Moves between elements:
Sot β Zek
Sot ψ Zer
Sot ε Nav
Sot τ Bez
Fub β Sis
Fub ψ Foz
Fub ε Mor
Fub τ Diz
Nin β Pef
Nin ψ Zez
Nin ε Dor
Nin τ Vug
Bav β Ras
Bav ψ Pov
Bav ε Ser
Bav τ Fus
Puf β Diz
Puf ψ Sis
Puf ε Zik
Puf τ Zet
Rem β Zev
Rem ψ Gib
Rem ε Fum
Rem τ Mut
Tik β Kib
Tik ψ Ton
Tik ε Mam
Tik τ Fol
Vul β Mav
Vul ψ Lan
Vul ε Puf
Vul τ Dav
Zis β Mam
Zis ψ Dup
Zis ε Vif
Zis τ Dof
Sed β Neb
Sed ψ Lem
Sed ε Zev
Sed τ Zad
Pid β Lan
Pid ψ Gis
Pid ε Fub
Pid τ Mav
Mok β Rus
Mok ψ Ser
Mok ε Niz
Mok τ Pem
Beg β Mor
Beg ψ Fol
Beg ε Mol
Beg τ Zik
Zik β Beg
Zik ψ Lol
Zik ε Ton
Zik τ Muk
Reb β Gad
Reb ψ Kad
Reb ε Dek
Reb τ Zer
Kel β Zur
Kel ψ Gaz
Kel ε Fev
Kel τ Tar
Kad β Nav
Kad ψ Nin
Kad ε Mal
Kad τ Fud
Pek β Dav
Pek ψ Mav
Pek ε Deg
Pek τ Kis
Neb β Vur
Neb ψ Vok
Neb ε Fon
Neb τ Sed
Pul β Pez
Pul ψ Til
Pul ε Bav
Pul τ Vob
Fum β Zer
Fum ψ Gad
Fum ε Nin
Fum τ Zek
Zes β Dor
Zes ψ Kis
Zes ε Pid
Zes τ Keb
Kib β Guf
Kib ψ Mol
Kib ε Teg
Kib τ Tik
Mam β Teg
Mam ψ Zum
Mam ε Zus
Mam τ Zis
Gos β Fev
Gos ψ Kir
Gos ε Vur
Gos τ Muv
Lem β Vok
Lem ψ Mut
Lem ε Nat
Lem τ Vur
Pap β Zad
Pap ψ Neb
Pap ε Mut
Pap τ Kir
Sil β Vif
Sil ψ Nuf
Sil ε Til
Sil τ Buz
Pov β Pem
Pov ψ Rus
Pov ε Zun
Pov τ Tek
Foz β Zuv
Foz ψ Zik
Foz ε Tik
Foz τ Dev
Zum β Tum
Zum ψ Sil
Zum ε Pul
Zum τ Dup
Bez β Sot
Bez ψ Fum
Bez ε Kad
Bez τ Nat
Gib β Nat
Gib ψ Sot
Gib ε Gad
Gib τ Fon
Baz β Vib
Baz ψ Bav
Baz ε Mok
Baz τ Fof
Vif β Zus
Vif ψ Vob
Vif ε Fof
Vif τ Sil
Tek β Pov
Tek ψ Mok
Tek ε Lok
Tek τ Ras
Keb β Zes
Keb ψ Val
Keb ε Mav
Keb τ Mal
Zet β Puf
Zet ψ Fub
Zet ε Muk
Zet τ Deg
Pef β Dek
Pef ψ Zor
Pef ε Val
Pef τ Nin
Gaz β Res
Gaz ψ Muv
Gaz ε Pap
Gaz τ Bov
Tar β Kel
Tar ψ Bov
Tar ε Gos
Tar τ Niz
Muk β Zik
Muk ψ Mor
Muk ε Guf
Muk τ Zuv
Lol β Fol
Lol ψ Kib
Lol ε Dof
Lol τ Mor
Pem β Mok
Pem ψ Fil
Pem ε Lon
Pem τ Pov
Pon β Kir
Pon ψ Zad
Pon ε Vok
Pon τ Fev
Mab β Dof
Mab ψ Mam
Mab ε Buz
Mab τ Mol
Til β Fof
Til ψ Vib
Til ε Pov
Til τ Gep
Lon β Niz
Lon ψ Kel
Lon ε Dip
Lon τ Zun
Diz β Fub
Diz ψ Dev
Diz ε Beg
Diz τ Puf
Dup β Zum
Dup ψ Buz
Dup ε Vob
Dup τ Teg
Dof β Zis
Dof ψ Teg
Dof ε Sil
Dof τ Mab
Teg β Dup
Teg ψ Tum
Teg ε Nuf
Teg τ Mam
Tum β Buz
Tum ψ Vif
Tum ε Pez
Tum τ Zum
Dor β Val
Dor ψ Pek
Dor ε Lan
Dor τ Zes
Ser β Lis
Ser ψ Zun
Ser ε Zur
Ser τ Fil
Zuv β Muk
Zuv ψ Beg
Zuv ε Kib
Zuv τ Foz
Nuf β Vob
Nuf ψ Pez
Nuf ε Vib
Nuf τ Zus
Zez β Zor
Zez ψ Keb
Zez ε Pek
Zez τ Dek
Mol β Mab
Mol ψ Zis
Mol ε Tum
Mol τ Ton
Ras β Tek
Ras ψ Pem
Ras ε Lis
Ras τ Bav
Val β Kis
Val ψ Dav
Val ε Bik
Val τ Dor
Zer β Reb
Zer ψ Fud
Zer ε Pef
Zer τ Fum
Dip β Muv
Dip ψ Fev
Dip ε Sed
Dip τ Res
Vib β Fus
Vib ψ Ras
Vib ε Rus
Vib τ Baz
Zus β Nuf
Zus ψ Pul
Zus ε Baz
Zus τ Vif
Gad β Fud
Gad ψ Nav
Gad ε Zez
Gad τ Reb
Dav β Vul
Dav ψ Pid
Dav ε Zet
Dav τ Pek
Zek β Fum
Zek ψ Reb
Zek ε Vug
Zek τ Sot
Buz β Sil
Buz ψ Zus
Buz ε Gep
Buz τ Tum
Rus β Fil
Rus ψ Lis
Rus ε Tar
Rus τ Mok
Zur β Bov
Zur ψ Res
Zur ε Pon
Zur τ Kel
Dek β Zez
Dek ψ Mal
Dek ε Kis
Dek τ Pef
Fof β Baz
Fof ψ Fus
Fof ε Pem
Fof τ Til
Gis β Deg
Gis ψ Puf
Gis ε Foz
Gis τ Bik
Fus β Bav
Fus ψ Tek
Fus ε Fil
Fus τ Vib
Nav β Vug
Nav ψ Pef
Nav ε Keb
Nav τ Kad
Fol β Tik
Fol ψ Guf
Fol ε Zis
Fol τ Lol
Fud β Kad
Fud ψ Vug
Fud ε Zor
Fud τ Gad
Ton β Mol
Ton ψ Dof
Ton ε Zum
Ton τ Guf
Dev β Foz
Dev ψ Muk
Dev ε Fol
Dev τ Sis
Lis β Lok
Lis ψ Lon
Lis ε Bov
Lis τ Ser
Vok β Tok
Vok ψ Rem
Vok ε Bez
Vok τ Lem
Vur β Lem
Vur ψ Tok
Vur ε Gib
Vur τ Neb
Vug β Nin
Vug ψ Dek
Vug ε Zes
Vug τ Nav
Res β Dip
Res ψ Gos
Res ε Zad
Res τ Gaz
Gep β Til
Gep ψ Baz
Gep ε Tek
Gep τ Pez
Lok β Zun
Lok ψ Niz
Lok ε Gaz
Lok τ Lis
Fon β Gib
Fon ψ Bez
Fon ε Reb
Fon τ Zev
Fil β Ser
Fil ψ Lok
Fil ε Kel
Fil τ Rus
Bik β Gis
Bik ψ Zet
Bik ε Dev
Bik τ Lan
Lan β Bik
Lan ψ Deg
Lan ε Sis
Lan τ Pid
Deg β Zet
Deg ψ Diz
Deg ε Zuv
Deg τ Gis
Niz β Tar
Niz ψ Zur
Niz ε Muv
Niz τ Lon
Mut β Rem
Mut ψ Fon
Mut ε Zek
Mut τ Tok
Kir β Pap
Kir ψ Sed
Kir ε Tok
Kir τ Pon
Bov β Gaz
Bov ψ Dip
Bov ε Kir
Bov τ Zur
Kis β Pek
Kis ψ Vul
Kis ε Gis
Kis τ Val
Sis β Dev
Sis ψ Zuv
Sis ε Lol
Sis τ Fub
Zor β Mal
Zor ψ Zes
Zor ε Dav
Zor τ Zez
Pez β Gep
Pez ψ Fof
Pez ε Ras
Pez τ Pul
Mor β Lol
Mor ψ Tik
Mor ε Mab
Mor τ Beg
Fev β Pon
Fev ψ Pap
Fev ε Lem
Fev τ Gos
Muv β Gos
Muv ψ Pon
Muv ε Neb
Muv τ Dip
Guf β Ton
Guf ψ Mab
Guf ε Dup
Guf τ Kib
Mav β Pid
Mav ψ Bik
Mav ε Diz
Mav τ Vul
Zev β Fon
Zev ψ Nat
Zev ε Zer
Zev τ Rem
Tok β Mut
Tok ψ Zev
Tok ε Sot
Tok τ Vok
Vob β Pul
Vob ψ Gep
Vob ε Fus
Vob τ Nuf
Mal β Keb
Mal ψ Dor
Mal ε Vul
Mal τ Zor
Nat β Bez
Nat ψ Zek
Nat ε Fud
Nat τ Gib
Zad β Sed
Zad ψ Vur
Zad ε Rem
Zad τ Pap
Zun β Lon
Zun ψ Tar
Zun ε Res
Zun τ Lok

In the rows, 51 stands for zero.

The rows follow the links: the fewer symbols apart two elements are, the more alike their rows tend to be.

Each row is also shifted at random along 6 hidden directions that mean nothing.

Some elements, each with a row of numbers:
Zer -> 40,50,55,42,53,57,48,46,48,51,60,56,47,53,45,46,58,55,54,50,46,55,47,64,53,55,50,53,50,37,52,45,49,57,40,54,46,53,54,37,51
Fus -> 68,52,64,52,47,61,62,58,54,56,59,45,53,41,45,67,38,47,54,53,52,62,52,53,55,38,54,51,43,49,46,63,47,51,60,46,55,60,44,68,48
Pez -> 41,42,51,50,38,49,48,50,49,66,51,58,48,46,53,54,47,47,63,58,48,55,50,57,49,48,49,46,49,61,55,62,61,47,61,49,54,55,32,57,38
Dip -> 73,62,53,57,53,59,55,45,53,61,42,54,55,67,45,56,50,42,54,40,47,58,48,57,48,39,37,50,53,47,47,49,53,46,38,48,62,42,51,53,48
Ser -> 16,48,42,50,43,60,39,46,48,69,58,57,49,41,53,51,46,46,50,55,59,56,47,63,50,54,51,45,45,49,51,52,55,53,54,42,51,42,38,36,37
Zur -> 27,58,51,68,49,59,50,48,58,54,48,50,60,56,48,51,47,53,38,35,58,48,48,48,48,54,45,44,58,45,40,47,41,54,46,41,49,43,58,53,52
Sot -> 82,53,60,47,59,52,56,43,43,44,52,56,49,65,43,49,56,57,51,49,47,53,45,58,52,51,50,50,50,42,53,40,55,49,41,57,49,49,56,44,55
Vur -> 47,50,56,55,42,54,64,54,60,43,54,56,54,31,53,56,53,57,45,48,48,58,49,49,50,68,68,65,65,44,39,58,42,64,58,44,38,49,53,49,47
Buz -> 39,54,36,45,48,56,42,63,47,57,64,47,45,33,53,55,39,37,53,57,56,52,61,56,49,58,56,53,45,55,54,64,50,60,61,40,54,57,53,48,46
Gaz -> 70,51,50,56,53,52,43,35,59,63,45,52,39,58,48,48,42,47,53,40,50,76,44,65,53,57,64,48,60,50,50,54,54,42,59,43,56,39,35,53,43
Niz -> 55,48,54,66,44,48,48,44,50,50,49,55,53,46,55,53,51,54,38,61,57,58,37,47,48,42,62,45,57,55,55,50,53,48,66,49,47,45,40,53,46
Zus -> 45,52,38,55,45,52,49,63,49,55,52,54,65,43,57,50,53,47,46,48,60,23,61,37,43,61,31,45,47,58,43,51,52,60,46,46,48,47,61,46,48
Zet -> 40,53,64,47,53,54,73,67,59,40,47,42,57,42,52,68,53,45,60,62,41,53,58,37,54,28,50,68,45,53,49,63,45,52,50,62,56,67,58,72,60
Nin -> 49,53,64,56,52,47,61,55,62,31,54,44,51,27,54,54,54,49,44,58,44,50,49,35,53,48,60,62,59,47,43,54,37,62,57,59,42,60,64,57,63
Pap -> 64,62,60,51,41,71,72,65,56,52,50,59,73,50,47,69,63,46,54,49,41,45,53,49,45,34,33,65,55,39,40,57,42,64,28,51,52,56,62,53,48
Mut -> 23,54,61,52,48,53,59,49,53,43,61,51,45,46,42,55,44,56,48,47,46,71,44,64,53,60,74,58,63,42,49,57,46,58,62,44,44,54,49,53,48
Mor -> 49,50,52,47,48,54,55,73,38,33,60,45,64,50,56,67,60,52,47,83,54,45,51,44,47,13,50,56,37,54,67,54,48,54,54,62,53,75,59,55,58
Mok -> 85,56,55,48,46,69,68,67,59,54,55,46,61,19,58,71,47,35,50,60,54,51,57,37,50,42,42,64,37,46,33,59,45,59,49,48,52,53,56,53,50
Sil -> 46,57,32,62,50,45,43,59,37,45,55,52,61,49,58,42,51,51,31,56,72,17,58,34,41,60,40,39,47,67,57,42,57,58,57,46,50,41,68,42,54
Dev -> 72,50,46,50,64,36,47,48,36,39,46,43,39,62,57,49,50,53,45,65,60,53,52,46,52,45,64,50,40,66,70,43,65,37,66,57,57,45,50,52,60
Fud -> 51,43,54,48,50,46,47,45,57,42,54,53,46,37,54,40,59,62,46,49,49,48,47,49,54,72,61,53,58,42,44,44,45,59,49,55,37,49,54,37,53
Gis -> 50,41,49,50,52,34,50,49,50,39,48,47,34,36,59,47,52,59,47,71,52,60,48,43,57,55,87,59,55,68,69,59,57,44,83,58,47,50,40,54,54
Pek -> 28,57,42,35,57,55,49,51,55,63,47,53,42,43,52,47,57,35,66,52,43,47,61,53,55,55,40,59,47,53,55,56,54,52,38,58,61,46,56,43,53
Zez -> 35,55,60,52,58,45,46,43,53,46,55,47,45,70,39,40,51,64,53,46,44,55,44,60,57,46,58,42,59,46,62,46,44,49,49,60,52,58,55,53,60
Til -> 58,47,59,54,40,50,62,57,54,55,53,49,53,29,55,62,43,43,54,60,48,56,51,44,51,44,55,54,49,60,45,67,52,52,66,47,51,59,40,65,43
Kir -> 64,55,49,56,43,59,47,51,53,49,61,60,60,66,39,47,56,75,43,41,56,52,46,69,52,60,67,49,63,36,55,48,41,60,46,44,42,50,53,39,46
Gad -> 69,49,64,47,50,51,60,51,50,39,52,55,54,40,53,55,64,50,52,65,42,50,44,45,49,40,49,59,50,45,51,48,50,57,44,63,45,58,56,46,54
Dup -> 58,60,41,56,56,53,52,65,50,46,52,41,64,53,51,53,47,44,43,40,61,29,65,36,45,54,29,46,47,52,42,48,43,57,42,44,53,55,72,58,59
Guf -> 45,44,52,54,45,44,49,58,43,43,47,49,64,61,58,57,58,50,53,68,48,45,47,42,44,22,38,46,46,59,57,51,53,46,50,60,54,69,51,63,53
Puf -> 60,44,50,46,60,43,58,53,64,45,41,42,43,39,59,49,49,51,55,44,49,53,62,36,58,70,62,62,51,55,40,54,48,45,57,51,49,47,53,61,58
Tek -> 43,54,49,51,49,66,48,60,59,53,73,40,48,29,45,54,33,62,40,41,67,59,57,60,60,74,76,49,48,38,40,58,35,61,67,33,42,54,50,47,48
Zis -> 69,46,43,55,55,39,42,50,52,50,45,44,51,60,55,47,43,48,52,45,53,51,55,46,49,53,46,43,52,58,49,49,52,42,57,47,54,55,51,63,53
Fum -> 17,67,53,50,58,59,63,57,37,36,60,51,53,31,55,61,56,28,38,72,52,44,50,42,43,36,40,60,40,51,55,48,57,64,46,57,53,47,74,39,59
Mal -> 47,58,56,50,59,47,46,44,53,47,55,45,42,66,39,41,51,60,55,43,46,54,51,60,58,48,59,45,57,46,63,48,44,50,48,57,53,56,58,53,61
Vib -> 59,54,63,62,44,58,66,66,55,44,64,42,65,43,42,63,41,64,37,49,62,45,53,41,52,45,58,47,48,49,42,57,36,58,62,44,45,61,55,67,55

From each start, follow one symbol. Which element do you reach?
Answer with the element's name.
new walk
43,56,58,60,53,45,66,47,49,37,48,52,46,30,58,58,49,39,37,61,50,58,46,39,45,57,64,64,60,60,48,54,59,56,66,48,47,38,54,52,53
ψ	Zev
new walk
40,52,46,52,54,54,58,65,65,50,42,40,65,42,60,58,45,34,54,34,51,37,68,31,45,55,21,54,49,51,23,55,38,56,37,44,54,59,67,68,57
β	Zis
new walk
25,65,43,60,53,57,44,44,48,54,58,48,40,46,48,53,39,39,40,53,57,70,46,62,50,51,66,50,57,52,58,57,53,53,66,38,57,40,49,47,47
ψ	Gos
new walk
48,50,61,60,39,52,59,61,52,55,54,55,72,62,46,54,53,65,51,44,54,31,51,45,48,43,36,40,52,52,45,52,47,54,45,50,48,63,51,63,48
τ	Pez
new walk
57,44,34,41,58,48,45,59,49,43,48,42,41,28,69,52,49,38,48,64,60,51,62,41,51,65,58,63,40,59,49,52,57,49,63,49,50,44,55,42,54
ψ	Lol
new walk
57,54,41,55,50,49,38,57,41,47,63,45,51,62,47,47,43,59,46,52,61,47,55,59,50,49,59,40,49,56,64,53,48,53,61,45,53,61,55,53,53
ε	Pul
new walk
22,38,40,51,48,40,34,52,51,48,53,46,43,43,59,46,43,52,50,58,53,61,51,55,50,58,67,47,55,58,54,57,51,47,72,44,46,59,40,53,47
ε	Zum
new walk
31,51,48,64,45,57,51,52,61,57,45,55,65,39,57,52,52,49,40,43,58,40,49,38,46,58,38,47,54,47,31,48,44,57,45,43,46,40,53,47,45
ψ	Kel
new walk
66,44,49,53,41,46,52,53,47,61,45,60,61,51,56,53,56,50,54,55,52,34,53,43,45,48,35,45,49,62,51,53,59,50,49,51,52,51,45,54,43
ε	Fus
new walk
51,50,61,57,43,49,60,49,51,41,53,58,52,46,49,56,52,59,45,56,46,62,42,55,49,54,70,60,63,49,53,56,52,56,62,50,43,50,45,53,46
τ	Vur
new walk
58,45,35,45,45,46,38,50,47,66,50,57,44,42,58,46,46,42,57,55,55,47,57,56,48,63,47,48,48,62,55,57,63,49,58,44,53,45,40,44,41
β	Zus
new walk
22,46,45,35,48,53,48,52,61,65,49,55,43,45,51,45,57,48,72,49,40,52,59,59,57,59,51,61,52,48,52,60,50,50,43,56,53,56,44,45,47
β	Pid
new walk
49,61,44,52,51,67,52,52,57,58,56,54,56,53,44,51,50,52,48,36,54,53,54,61,50,63,49,55,58,39,42,52,42,59,40,40,50,42,58,41,47
ε	Lem
new walk
52,45,46,55,50,44,49,61,56,42,48,41,54,39,60,57,45,44,48,54,52,53,56,37,47,49,50,52,52,57,42,57,46,51,61,47,50,61,54,66,55
ψ	Mam
new walk
25,48,57,47,51,48,51,45,60,50,50,53,48,43,52,44,57,50,56,45,41,51,49,51,53,60,46,54,58,41,41,50,46,57,42,57,44,53,53,45,53
β	Vug
